Moves between points:
state | ψ τ β α χ σ κ
hp | lz mn nr cn none none none
qd | jn sq cm bl fq qn pj
dl | sr ft none nj none nr none
sr | dl dn rq qq hl tl rm
nb | fm lp cc zz zd ht lc
ns | ld zh cn nr qh nj rd
qj | nl cd none none nj qh none
tj | ll none none bc none rg ft
lp | gd nb rd none none none cn
zh | fq ns lc mt jn sm cc
fm | nb gd qb jm fc md hr
hh | none md cq none none gd cz
ft | dn dl bt sm hc mt tj
jh | cq bc none none none rd nj
qh | sq jn mf tn ns qj jj
zd | fc none hg none nb none ql
sj | none none ll md none jm cf
pj | hg fb fc jp qb sz qd
hg | pj jj zd dr cc gq jn
mp | sm qq gz dn qn fq ph
cr | rd qb gd fd fb cq ld
nj | qq sm nm dl qj ns jh
gq | sz none none none bc hg cd
jr | fd rg none rd none none nr
hl | none pz none nl sr cp none
lz | hp dm tl zm pr rq pf
qr | none sz none none cq fb nl
lc | hr cn zh mn ql ch nb
cn | zm lc ns hp mf nm lp
rd | cr cc lp jr jj jh ns
rm | none ll none cq none fd sr
fg | none jp none fb fd none cp
qq | nj mp cz sr nl ld cq
rg | gj jr zz cc dr tj mt
nr | tl mt hp ns tn dl jr
cc | qb rd nb rg hg bc zh
tp | sd none cj ql mn none none
tm | none none pz hj cf sd none
jj | fb hg none none rd none qh
jn | qd qh ql cj zh cd hg
fc | zd ms pj fp fm mq cm
ph | bc cq md ll sz qb mp
qb | cc cr fm gj pj ph fq
pr | none sd cp bp lz none none
dr | jp none none hg rg none cj
nm | cz ch nj none none cn none
zm | cn hr ld lz bp cz gd
cm | ql bp qd sd hr hj fc
hr | lc zm fq dm cm gz fm
cj | bl tn tp jn mt hc dr
pz | hc hl tm qn dn bl zb
mf | bp ql qh none cn none none
gz | ch cz mp cf hj hr md
fp | none none jp fc jm none sd
mt | ff nr mn zh cj ft rg
ff | mt tl dm fq bl dn gj
ch | gz nm sm bt nh lc ht
ql | cm mf jn tp lc nh zd
jm | zz pf gj fm fp sj dm
mn | dm hp mt lc tp bt zz
sq | qh qd bp cp ld nl fb
zb | none none none sz ll jp pz
qn | cd nl hj pz mp qd sz
cf | bt rq dn gz tm dm sj
fb | jj pj ms fg cr qr sq
sm | mp nj ch ft cd zh bc
dn | ft sr cf mp pz ff ll
sz | gq qr mq zb ph pj qn
hj | nh dh qn tm gz cm mq
ht | md none bc none none nb ch
bc | ph jh ht tj gq cc sm
pf | none jm fd gd none none lz
ms | none fc fb none gd none bp
fd | jr gj pf cr fg rm tl
bt | cf none ft ch none mn none
rq | none cf sr cz none lz none
jp | dr fg fp pj gj zb bl
sd | tp pr bl cm dm tm fp
gd | lp fm cr pf ms hh zm
cd | qn qj nh hc sm jn gq
nl | qj qn dh hl qq sq qr
nh | hj none cd none ch ql none
fq | zh ld hr ff qd mp qb
dm | mn lz ff hr sd cf jm
md | ht hh ph sj mq fm gz
bl | cj cp sd qd ff pz jp
tl | nr ff lz ld cp sr fd
dh | none hj nl none cz bp none
ld | ns fq zm tl sq qq cr
hc | pz none none cd ft cj none
bp | mf cm sq pr zm dh ms
mq | none none sz none md fc hj
cq | jh ph hh rm qr cr qq
cz | nm gz qq rq dh zm hh
cp | tn bl pr sq tl hl fg
ll | tj rm sj ph zb gj dn
gj | rg fd jm qb jp ll ff
tn | cp cj none qh nr none none
zz | jm none rg nb none none mn

In the rows, 444 means zero.

The rows follow the links: the fewer symbols apart two points are, the more alike their rows tend to be.

Each row is also shifted at random along 6 hidden directions that mean nothing.

Name the point of each row.
474	409	454	462	464	471	399	496	418	438	466	453	471	414	435	396	425	424	446	466	504	415	419	532	507	465	447	526	452	476	503	376	450	400	465	461	505	452	469	418	485	461	472	361	395	474	442	437	476	424	366	430	458	463	488	428	453	438
point: rd
441	413	386	424	351	500	492	475	462	478	425	398	421	478	419	482	386	433	491	421	459	482	397	342	492	451	340	534	495	388	462	476	366	524	401	442	497	482	415	503	390	484	411	589	495	361	500	472	482	451	425	504	431	468	383	391	375	472
point: nr
400	429	370	461	323	422	543	517	497	421	365	441	455	491	478	482	370	547	526	429	425	522	364	393	495	431	395	477	452	381	457	480	367	510	476	412	456	418	387	377	453	491	390	561	474	355	423	525	495	403	399	440	454	492	504	351	390	451
point: dr
436	440	475	391	491	480	470	467	440	440	405	462	386	478	425	467	461	468	522	458	374	422	477	441	427	516	460	468	412	421	404	488	424	464	396	498	364	399	397	458	430	409	453	401	475	394	439	436	443	386	438	468	469	473	424	451	444	384
point: pz
505	424	420	510	456	431	463	440	500	426	404	421	556	475	481	476	422	496	438	508	436	448	381	468	396	459	439	447	457	407	448	438	388	457	468	448	418	433	434	429	510	482	461	437	411	444	402	429	450	430	453	378	395	445	470	411	438	430
point: cr
288	448	458	498	467	405	472	409	455	454	455	394	501	417	487	405	423	480	348	509	465	470	410	435	383	432	460	408	437	453	421	440	392	434	475	438	454	483	454	404	514	478	456	455	469	443	415	456	396	451	463	405	401	373	425	441	436	429
point: fb
494	410	456	414	392	439	491	491	449	445	445	444	426	460	401	442	394	446	478	456	474	453	437	425	517	455	430	495	440	468	452	472	412	467	452	440	461	414	403	414	454	418	447	456	454	397	437	514	441	421	404	464	475	436	493	411	424	419
point: hc
407	453	413	469	473	331	457	374	499	357	488	499	535	471	552	469	415	465	375	563	505	452	388	495	389	390	522	363	426	446	437	427	462	393	554	449	434	405	429	293	500	422	449	439	340	491	319	474	445	453	516	396	491	446	551	456	531	466
point: gq
544	444	413	453	422	434	434	458	461	469	444	429	481	426	427	466	455	447	429	422	453	463	439	434	433	412	422	410	438	466	435	404	445	440	441	410	471	470	482	492	430	482	417	461	453	486	455	450	417	456	450	429	392	452	394	458	389	451
point: hh
469	474	510	486	485	399	442	406	421	429	450	423	412	406	470	411	464	502	378	441	414	468	463	451	364	405	496	372	432	473	399	462	446	440	476	417	439	457	454	439	495	456	474	434	506	432	436	462	400	460	456	409	436	360	430	431	457	462
point: fp
390	428	403	462	410	399	522	438	442	482	389	421	504	445	417	466	395	487	458	458	382	451	366	359	408	461	394	432	430	380	449	458	392	512	463	371	423	496	394	494	474	460	438	523	486	419	437	485	396	405	407	411	357	381	378	428	435	413
point: ph
425	413	413	460	385	448	478	469	443	452	447	416	488	477	422	424	409	443	429	467	507	457	416	416	524	439	413	503	480	462	488	455	409	423	431	451	461	437	441	403	461	461	453	498	437	414	474	483	433	475	429	443	424	443	481	409	388	420
point: qh
505	444	426	428	401	402	475	457	413	453	448	423	455	416	431	439	427	459	419	411	444	493	442	390	485	391	444	407	405	450	454	421	465	431	437	380	479	456	460	463	432	479	383	497	481	476	466	486	416	443	427	453	415	443	386	467	403	407
point: mq
215	457	474	469	434	454	379	462	501	417	450	471	403	431	434	438	493	441	470	412	421	449	473	538	439	427	469	417	503	486	400	429	483	469	471	452	465	399	446	416	472	448	473	364	413	430	421	414	461	466	438	418	506	433	535	391	470	552
point: hp
506	426	465	473	475	390	459	383	393	417	475	468	485	434	501	406	417	470	364	544	460	414	394	453	412	447	480	429	427	454	449	455	424	381	488	429	455	469	439	377	492	425	499	442	441	451	438	464	414	463	449	411	428	390	447	463	467	423
point: hg
375	466	455	450	492	477	391	477	436	449	397	461	397	431	437	488	511	511	514	428	323	451	452	502	322	491	435	415	427	401	384	444	415	481	408	454	419	437	453	520	445	452	463	388	507	396	468	365	461	416	446	426	419	468	373	430	418	460
point: pf
327	420	486	411	478	501	434	461	415	508	439	411	436	426	336	419	435	387	454	434	450	374	471	442	466	493	403	502	424	467	434	431	439	452	401	458	437	486	447	542	432	421	458	403	448	468	495	430	411	418	402	475	403	412	379	469	420	399
point: qq
522	465	413	481	425	384	467	345	463	442	456	465	502	452	432	460	444	434	390	477	432	459	389	352	392	399	451	338	471	494	412	497	472	450	503	382	422	447	393	425	468	432	515	485	445	445	438	469	372	530	481	408	391	341	427	451	436	512
point: ch
371	435	383	430	400	466	497	464	494	455	406	414	488	485	432	499	429	432	491	458	456	465	439	402	455	458	412	468	445	402	443	449	411	466	407	483	409	419	424	432	408	454	413	488	422	434	448	473	451	433	473	468	417	512	421	466	383	383
point: nl
600	469	383	469	399	371	488	409	532	389	433	449	483	474	522	510	432	486	443	456	428	526	393	398	354	388	446	348	452	392	393	455	442	508	501	409	413	420	429	405	461	477	395	507	420	450	370	461	455	444	509	417	442	446	448	435	453	484
point: sj
623	446	502	448	520	427	418	408	401	396	499	452	476	419	501	381	452	440	352	509	517	401	477	535	461	453	520	460	406	472	484	406	488	335	455	495	438	438	485	367	472	421	433	376	379	515	397	415	464	425	466	416	470	459	492	498	513	353
point: pj
525	459	383	417	408	509	411	569	466	420	391	465	444	492	402	474	499	426	566	364	409	468	518	543	549	469	472	521	431	420	510	400	487	417	364	509	423	328	488	433	379	445	392	399	392	470	461	404	520	428	424	440	465	655	520	450	372	396
point: bp
524	461	432	475	487	421	421	391	510	384	471	427	505	450	566	475	444	457	372	516	545	470	431	495	363	425	476	424	456	406	421	423	418	438	492	507	434	467	474	363	480	470	419	462	363	461	358	417	506	451	541	438	483	439	479	448	521	469
point: fd
532	470	362	407	490	419	434	375	436	414	430	458	495	458	542	535	523	484	434	483	395	481	443	419	291	448	438	370	413	350	425	440	407	386	406	450	424	445	487	436	375	463	436	515	466	477	451	370	465	499	573	460	403	547	327	515	419	432
point: ms

From each start, follow one symbol. Which point do you reach?
Answer with the point's name.
start 492	449	415	493	382	413	453	414	482	432	465	413	513	452	471	419	466	426	358	463	517	507	429	403	475	369	461	397	501	509	450	464	446	401	460	434	482	430	462	365	461	467	463	494	417	459	423	476	416	546	486	411	443	420	486	425	410	510
ψ
bp
start 390	427	400	481	435	396	437	437	478	391	447	463	518	444	528	473	421	470	420	533	497	467	396	493	430	431	475	443	450	442	472	419	418	394	494	459	485	421	447	332	475	461	457	446	376	455	371	456	473	459	468	404	469	487	507	429	440	458
χ
rd
start 285	436	521	410	474	479	437	423	418	514	452	399	379	413	394	415	449	441	406	458	429	415	484	384	398	465	402	452	432	479	368	500	405	466	403	460	443	503	427	528	459	416	480	444	553	398	506	463	376	420	417	509	414	343	327	468	390	411
τ
pz
start 407	468	428	442	444	378	446	375	461	405	474	465	452	455	474	444	454	432	383	461	469	465	436	419	433	393	485	344	447	514	400	463	483	420	483	412	434	404	440	390	454	432	484	454	416	477	420	471	399	511	492	402	466	400	478	471	453	501
χ
ch
start 550	475	402	454	415	445	480	451	448	451	375	447	461	468	403	426	472	471	464	413	361	478	447	414	450	449	474	421	445	429	450	484	441	459	418	430	387	387	414	420	434	445	454	458	457	428	472	439	408	465	443	395	394	468	456	438	397	419
β
qd
start 446	422	420	420	429	471	438	455	452	423	452	434	417	461	479	473	446	423	461	463	507	461	464	473	472	450	434	502	463	437	461	445	420	422	420	511	476	417	444	392	410	432	440	474	421	402	443	447	516	452	470	495	491	507	477	443	420	448
τ
cj
start 447	447	423	406	455	485	477	501	437	452	392	472	443	508	400	474	456	434	556	459	374	419	468	484	498	503	467	502	400	402	466	461	468	432	404	485	369	345	402	450	404	407	445	397	416	461	452	422	482	373	416	437	457	554	484	467	435	337
τ
nl
start 377	434	468	422	468	413	460	364	415	437	473	481	459	465	457	432	443	431	393	524	448	411	415	419	407	440	471	388	437	478	422	486	447	411	481	439	416	439	401	398	437	400	511	442	445	431	415	466	401	475	479	448	445	398	442	500	475	433
σ
jn
start 445	443	416	455	448	443	380	469	437	429	445	484	460	413	460	462	487	444	456	443	426	436	446	516	428	453	450	444	442	450	449	389	498	411	455	427	482	443	482	441	438	469	456	392	411	479	447	392	481	481	428	424	444	511	466	446	440	507
ψ
gd
start 246	432	515	443	474	520	399	465	406	504	471	401	354	405	401	398	430	412	428	396	467	409	498	429	441	480	398	508	455	454	430	439	423	472	394	486	471	517	475	558	434	435	437	424	511	409	506	422	442	423	407	496	458	388	376	437	453	437
τ
ff
start 548	428	469	414	502	451	449	397	349	460	469	461	388	418	466	439	430	466	434	480	405	397	415	400	375	480	373	451	413	402	439	462	383	440	418	433	459	549	438	504	410	426	478	479	526	399	500	412	451	433	426	497	444	394	323	469	480	438
α
cc
start 608	451	455	529	429	407	486	453	434	497	375	427	495	429	392	409	434	523	430	441	333	456	392	402	413	438	447	385	450	435	443	465	397	458	462	362	421	444	417	474	518	483	499	427	508	416	473	453	356	449	388	356	340	346	432	401	392	453
τ
gd
start 314	438	445	432	426	398	483	466	448	438	480	429	461	429	462	424	392	441	428	439	517	461	448	455	499	412	467	465	405	453	466	395	481	435	475	427	452	455	465	418	452	464	363	446	406	501	392	500	460	393	435	457	461	469	477	449	475	385
β
mq
start 449	395	453	464	389	450	440	490	521	439	457	427	462	460	413	440	387	407	450	442	542	460	432	471	531	432	437	492	512	513	454	433	444	489	486	462	484	417	408	404	493	446	432	416	381	425	403	510	460	423	411	451	492	413	549	379	443	482
α
nj
start 361	482	467	424	486	436	389	448	400	424	425	515	402	439	422	417	501	440	470	427	373	421	482	517	456	461	493	421	429	490	461	452	514	390	440	462	414	399	442	424	422	394	498	358	441	464	462	394	432	464	415	421	484	473	491	459	464	460
β
jn
start 531	440	437	399	489	507	458	390	355	476	465	439	429	458	442	430	441	380	415	432	448	399	463	336	447	481	409	489	411	376	487	460	449	426	379	476	424	526	459	518	357	407	416	517	468	469	512	396	454	453	493	508	407	457	325	507	474	371
α
ff
start 438	462	484	425	471	447	370	499	434	384	441	476	381	395	468	427	461	451	492	342	427	455	499	557	465	438	492	448	423	438	460	388	519	438	444	447	465	416	493	445	434	439	394	362	429	485	419	397	518	382	429	438	512	511	512	431	507	454
τ
pf
